Here is a tiny trained network, its code and every weight. The questions are about switching its units off for an input and a class, where a switched-off unit gives its printed mean instead of its output.

import numpy as np


def w(rows, s, z=0):
    codes = np.array(rows[::2]) - 128.0
    scale = np.full(codes.shape[1], s)
    scale[-1] = z or s
    return codes * scale


def f(y):
    return np.maximum(y, 0)


def log_softmax(a):
    a = a - a.max(-1, keepdims=True)
    return a - np.log(np.exp(a).sum(-1, keepdims=True))


def net(x, mask):
    res = np.array(x, float).reshape(1, 5) / 4 @ E
    y = f(res @ A[0][:, :-1].T + A[0][:, -1])
    res = res + np.where(mask, y, B[0][:, -1]) @ B[0][:, :-1]
    return log_softmax(res[-1] @ U[:, :-1].T + U[:, -1])


A, B = {}, {}
E = w([
[138,116,97,122,147,136,110,118,156,148,120,140],'x0',
[121,61,212,20,143,142,158,113,209,168,89,57],'x1',
[186,160,140,200,213,188,171,15,112,125,173,116],'x2',
[3,92,91,201,195,187,155,146,72,214,81,119],'x3',
[123,120,146,116,99,117,138,120,81,116,137,115],'x4',
],0.013)
A[0] = w([
[201,132,120,147,98,93,78,139,122,103,162,148,186],'neuron 0',
[123,190,56,135,130,109,130,129,73,93,125,224,249],'neuron 1',
[85,154,68,180,139,131,135,153,53,163,113,164,134],'neuron 2',
[132,114,101,99,115,85,54,196,127,77,149,130,219],'neuron 3',
[85,104,103,109,82,94,64,191,136,112,90,121,246],'neuron 4',
[56,2,147,151,175,186,185,128,124,189,80,60,118],'neuron 5',
[217,123,187,69,113,110,118,107,152,79,142,135,223],'neuron 6',
[98,109,166,78,117,129,113,200,143,117,137,148,165],'neuron 7',
[83,105,104,134,53,61,103,196,162,134,83,131,254],'neuron 8',
[199,192,94,135,93,67,78,114,115,114,195,186,219],'neuron 9',
[173,76,208,69,106,108,134,86,204,123,106,54,167],'neuron 10',
[166,157,165,157,208,151,178,32,120,130,170,126,157],'neuron 11',
[77,123,71,170,165,128,110,158,68,93,158,172,152],'neuron 12',
[14,126,125,91,188,133,112,126,131,132,94,93,150],'neuron 13',
],0.011,0.0072)
B[0] = w([
[142,174,135,124,126,171,92,145,144,92,206,147,198],'neuron 0',
[150,98,131,253,122,166,76,105,129,127,156,181,230],'neuron 1',
[110,45,89,207,130,86,122,109,134,178,60,164,213],'neuron 2',
[143,147,116,148,97,103,110,136,181,125,131,176,206],'neuron 3',
[135,125,201,161,68,108,74,166,155,139,126,149,229],'neuron 4',
[65,108,132,104,89,135,169,173,75,104,117,87,248],'neuron 5',
[175,154,126,104,168,104,131,94,174,121,118,153,242],'neuron 6',
[121,132,135,100,124,122,76,151,168,164,120,108,194],'neuron 7',
[114,137,201,127,77,114,73,147,188,160,131,137,239],'neuron 8',
[151,156,138,159,145,188,94,115,131,56,190,172,232],'neuron 9',
[153,156,74,63,161,85,141,125,163,135,103,115,251],'neuron 10',
[142,85,80,119,182,143,173,98,96,75,144,73,241],'neuron 11',
[153,76,115,175,132,107,133,80,109,164,88,170,205],'neuron 12',
[102,154,157,123,86,91,166,175,103,162,140,96,201],'neuron 13',
],0.013,0.022)
U = w([
[131,170,166,176,67,151,35,192,182,74,217,183,121],'0',
[142,170,138,151,180,236,100,15,92,66,238,152,227],'1',
[108,89,165,205,55,85,72,123,134,245,88,165,111],'2',
[86,86,62,189,211,132,146,42,19,149,75,150,165],'3',
[151,216,133,46,135,36,56,148,227,165,55,146,103],'4',
[198,146,76,36,207,67,192,35,164,107,142,93,108],'5',
[27,152,189,78,66,97,111,254,116,175,145,64,158],'6',
[39,122,103,72,154,163,208,169,39,67,125,16,2],'7',
],0.0072,0.00099)

Each question gives the input, the list of numbers given to net, and the class t.
The units are the neurons (one row each of A and B). Each row of codes is followed by its name. A weight is (code - 128) times the scale printed after its matrix; where a second scale follows, it is the last column's (A, B and U).
mask holds one flag per neuron, in row order. A switched-off neuron (its flag False) gives its mean, the last column of its row in B, instead of its output. The means were averaged over made-up inputs and are rounded, as every weight is.
A unit's drop is (log p(t) with every unit on - log p(t) with that unit switched off) / (log p(t) with every unit on - log p(t) with every unit switched off).
The circuit of an input: a set's keep is (log p(t) with only the set's units on - log p(t) with every unit switched off) / (log p(t) with every unit on - log p(t) with every unit switched off). Starting from the 12 units with the biggest drops (on a tie, the unit counted first), units are removed one at a time, each time the one whose removal leaves the highest keep (on an exact tie, the one counted first), for as long as the keep stays at least 0.8.
circuit, biggest first: the units of the circuit, biggest drop first
unit that matters most: the unit with the biggest drop
k most important neurons: the k neurons with the biggest drops, biggest first
drop of u: that unit's drop, to one decimal
input [1,3,0,6,-6], class 6: unit that matters most	neuron 11
input [0,5,1,-3,-4], class 5: circuit, biggest first	(neuron 8; neuron 4)
input [5,-7,5,1,5], class 3: 2 most important neurons	(neuron 2; neuron 12)
input [5,4,1,-3,0], class 5: 2 most important neurons	(neuron 8; neuron 4)
input [0,1,0,-4,-2], class 4: 2 most important neurons	(neuron 11; neuron 1)
input [-4,5,-8,1,-8], class 6: 3 most important neurons	(neuron 13; neuron 6; neuron 5)
input [-1,6,1,-6,7], class 5: 2 most important neurons	(neuron 8; neuron 4)
input [-6,-1,-1,1,2], class 2: 2 most important neurons	(neuron 9; neuron 0)
input [4,0,8,7,-5], class 3: 2 most important neurons	(neuron 2; neuron 12)
input [2,3,3,-1,-6], class 5: drop of neuron 10	0.0
input [6,3,0,-2,-1], class 4: drop of neuron 11	0.8
input [7,2,-5,-8,-4], class 4: drop of neuron 10	1.1
input [-1,1,5,-1,-8], class 5: drop of neuron 1	0.2
input [2,8,-6,2,0], class 6: circuit, biggest first	(neuron 5)
